Below are the code and all the weights of a small trained network. Each question names an input and a class and asks about switching units off, where a switched-off unit gives its printed mean instead of its output.

import numpy as np


def w(rows, s, z=0):
    codes = np.array(rows[::2]) - 128.0
    scale = np.full(codes.shape[1], s)
    scale[-1] = z or s
    return codes * scale


def norm(h):
    return h / np.sqrt((h * h).mean(-1, keepdims=True) + 1e-5)


def f(y):
    return np.maximum(y, 0)


def log_softmax(a):
    a = a - a.max(-1, keepdims=True)
    return a - np.log(np.exp(a).sum(-1, keepdims=True))


def net(x, mask):
    res = np.array(x, float).reshape(1, 5) / 4 @ E
    u = 0
    for l in range(2):
        y = f(norm(res) @ A[l][:, :-1].T + A[l][:, -1])
        res = res + np.where(mask[u : u + 13], y, B[l][:, -1]) @ B[l][:, :-1]
        u += 13
    return log_softmax(norm(res)[-1] @ U[:, :-1].T + U[:, -1])


A, B = {}, {}
E = w([
[81,201,77,188,81,185,137,149,140,239,2],'x0',
[176,148,155,167,20,56,174,108,177,137,159],'x1',
[178,232,53,141,183,51,34,93,124,145,125],'x2',
[50,159,139,209,108,111,93,130,25,164,211],'x3',
[130,159,27,152,113,157,251,80,34,46,104],'x4',
],0.0074)
A[0] = w([
[159,120,57,154,132,102,72,124,163,123,130,24],'0.n1',
[47,151,147,176,94,92,129,116,74,177,194,30],'0.n2',
[91,135,229,118,135,97,46,194,203,155,114,61],'0.n3',
[105,114,132,155,83,178,160,203,128,184,81,62],'0.n4',
[64,122,249,152,85,157,178,255,130,75,132,32],'0.n5',
[110,145,89,137,176,32,94,116,151,144,103,2],'0.n6',
[162,182,116,172,175,120,241,143,148,110,141,76],'0.n7',
[85,111,196,136,115,165,148,129,153,107,118,25],'0.n8',
[51,120,163,227,169,80,131,178,72,158,188,17],'0.n9',
[196,106,119,66,140,82,170,147,238,97,26,37],'0.n10',
[168,144,153,177,17,64,140,167,163,123,104,13],'0.n11',
[74,112,118,99,189,202,75,181,106,127,97,59],'0.n12',
[171,167,96,151,175,94,152,104,112,138,113,138],'0.n13',
],0.008,0.0062)
B[0] = w([
[163,114,62,97,120,164,113,106,112,133,131,145],'0.n1',
[124,229,182,116,122,200,149,152,165,78,130,223],'0.n2',
[205,112,127,217,177,88,240,231,92,207,132,254],'0.n3',
[168,79,161,107,103,113,51,67,70,107,71,210],'0.n4',
[167,86,31,78,88,169,84,132,134,127,172,228],'0.n5',
[136,106,98,135,105,150,71,149,93,132,141,155],'0.n6',
[121,93,130,180,167,96,142,199,136,163,135,185],'0.n7',
[180,115,66,85,101,161,115,112,141,142,151,157],'0.n8',
[114,211,199,158,147,223,101,129,173,79,140,218],'0.n9',
[93,221,191,159,121,214,100,147,151,92,172,224],'0.n10',
[2,143,103,64,170,49,153,75,145,145,156,185],'0.n11',
[24,138,103,97,155,60,178,91,210,148,173,203],'0.n12',
[100,50,94,130,59,172,92,181,147,106,145,206],'0.n13',
],0.0082,0.0052)
A[1] = w([
[181,222,60,158,156,53,43,105,98,117,151,88],'1.n1',
[151,100,129,92,129,82,133,85,111,122,155,44],'1.n2',
[147,193,106,160,128,138,71,119,108,203,47,115],'1.n3',
[171,99,200,94,186,92,136,126,113,42,199,99],'1.n4',
[179,150,103,150,148,132,198,106,64,78,109,45],'1.n5',
[86,147,134,144,105,161,143,100,143,216,8,42],'1.n6',
[199,172,150,75,166,165,166,116,220,91,57,86],'1.n7',
[94,36,143,136,84,186,190,87,80,118,147,89],'1.n8',
[97,127,73,140,154,149,174,146,108,49,114,82],'1.n9',
[41,118,123,68,254,112,132,105,88,122,95,2],'1.n10',
[112,171,83,164,127,136,189,146,96,46,109,62],'1.n11',
[112,121,70,159,116,110,188,98,95,92,93,62],'1.n12',
[134,164,166,114,25,30,201,49,168,144,182,113],'1.n13',
],0.0089,0.0053)
B[1] = w([
[177,70,101,22,100,249,182,171,199,96,92,215],'1.n1',
[96,124,161,141,98,127,82,92,112,124,121,138],'1.n2',
[150,66,159,118,89,103,153,71,76,68,125,210],'1.n3',
[117,152,102,175,48,62,113,26,16,130,2,255],'1.n4',
[178,168,162,171,130,79,159,172,117,208,167,166],'1.n5',
[159,130,111,126,115,47,88,63,60,59,145,210],'1.n6',
[71,219,181,189,120,192,103,142,65,112,208,188],'1.n7',
[201,136,70,74,129,158,74,173,217,111,76,225],'1.n8',
[144,130,179,141,151,93,124,155,136,200,150,214],'1.n9',
[45,141,83,127,140,86,206,111,205,130,132,172],'1.n10',
[147,95,210,153,147,115,86,171,163,181,166,215],'1.n11',
[170,96,194,131,169,90,125,153,136,189,154,183],'1.n12',
[23,127,57,109,251,141,137,117,158,134,116,219],'1.n13',
],0.0086,0.0063)
U = w([
[105,243,219,187,109,239,93,138,123,76,190,227],'0',
[217,82,186,191,161,55,140,217,133,229,164,233],'1',
[198,48,56,63,63,219,100,163,180,103,125,174],'2',
[143,101,129,154,66,51,88,6,43,82,67,28],'3',
[8,132,75,118,201,84,167,104,205,130,161,5],'4',
],0.012,0.0011)

Each question gives the input, the list of numbers given to net, and the class t.
The units are the neurons (one row each of A and B). Each row of codes is followed by its name. A weight is (code - 128) times the scale printed after its matrix; where a second scale follows, it is the last column's (A, B and U).
mask holds one flag per neuron, layer by layer. A switched-off neuron (its flag False) gives its mean, the last column of its row in B, instead of its output. The means were averaged over made-up inputs and are rounded, as every weight is.
A unit's drop is (log p(t) with every unit on - log p(t) with that unit switched off) / (log p(t) with every unit on - log p(t) with every unit switched off).
The circuit of an input: a set's keep is (log p(t) with only the set's units on - log p(t) with every unit switched off) / (log p(t) with every unit on - log p(t) with every unit switched off). Starting from the 12 units with the biggest drops (on a tie, the unit counted first), units are removed one at a time, each time the one whose removal leaves the highest keep (on an exact tie, the one counted first), for as long as the keep stays at least 0.8.
circuit, biggest first: the units of the circuit, biggest drop first
unit that matters most: the unit with the biggest drop
top k neurons: the k neurons with the biggest drops, biggest first
top k neurons in layer l: the k neurons of layer l with the biggest drops, biggest first
input [-4,8,-5,6,6], class 4: unit that matters most	1.n13
input [5,-1,-4,3,4], class 3: top 3 neurons	(0.n4 1.n6 0.n3)
input [-7,7,4,-6,2], class 3: top 2 neurons in layer 0	(0.n2 0.n9)
input [-8,0,-6,-1,8], class 1: circuit, biggest first	(1.n5 1.n9)
input [4,5,5,-4,-4], class 2: top 3 neurons	(1.n1 0.n2 0.n6)
input [8,2,4,2,-6], class 3: top 2 neurons	(1.n3 1.n6)
input [-5,-6,-8,-5,8], class 1: circuit, biggest first	(1.n9 1.n5)
input [-5,-5,-7,6,6], class 2: top 2 neurons in layer 0	(0.n3 0.n5)
input [5,4,-6,-7,-3], class 0: top 2 neurons	(0.n10 1.n7)
input [-6,-7,3,6,4], class 4: top 3 neurons	(1.n10 0.n10 0.n4)
input [7,-6,-3,5,7], class 1: top 2 neurons	(1.n12 1.n11)
input [7,2,7,-1,3], class 2: top 2 neurons in layer 1	(1.n1 1.n4)
input [-1,-4,-6,-6,-2], class 0: top 2 neurons in layer 1	(1.n7 1.n1)
input [-3,-8,3,-1,-5], class 4: circuit, biggest first	(0.n12)
input [4,-6,8,6,6], class 2: top 2 neurons	(1.n1 0.n3)
input [-4,8,-5,-8,-2], class 0: top 3 neurons	(0.n10 1.n7 0.n12)
input [-7,7,-3,-4,2], class 3: top 2 neurons	(1.n4 0.n12)
input [8,-8,5,3,7], class 3: top 2 neurons in layer 1	(1.n3 1.n6)
input [-5,-3,8,-5,6], class 2: top 3 neurons	(1.n1 0.n3 0.n13)
input [-4,3,3,2,-3], class 3: top neuron in layer 0	(0.n5)
input [-8,6,-7,3,5], class 3: top 3 neurons	(1.n4 1.n1 0.n13)
input [6,-4,6,-5,7], class 1: top 2 neurons in layer 1	(1.n4 1.n11)
input [7,-2,-8,-8,6], class 0: top 2 neurons in layer 0	(0.n10 0.n13)
input [0,5,8,7,8], class 1: top 3 neurons in layer 1	(1.n11 1.n5 1.n12)
input [7,-1,-6,1,3], class 3: top 4 neurons	(0.n4 1.n6 1.n1 0.n13)
input [-3,-7,7,-8,-2], class 0: top 2 neurons	(1.n7 0.n10)
input [3,7,-8,5,-2], class 2: circuit, biggest first	(0.n5)
input [7,6,5,-8,7], class 0: top 3 neurons	(0.n10 1.n7 0.n3)
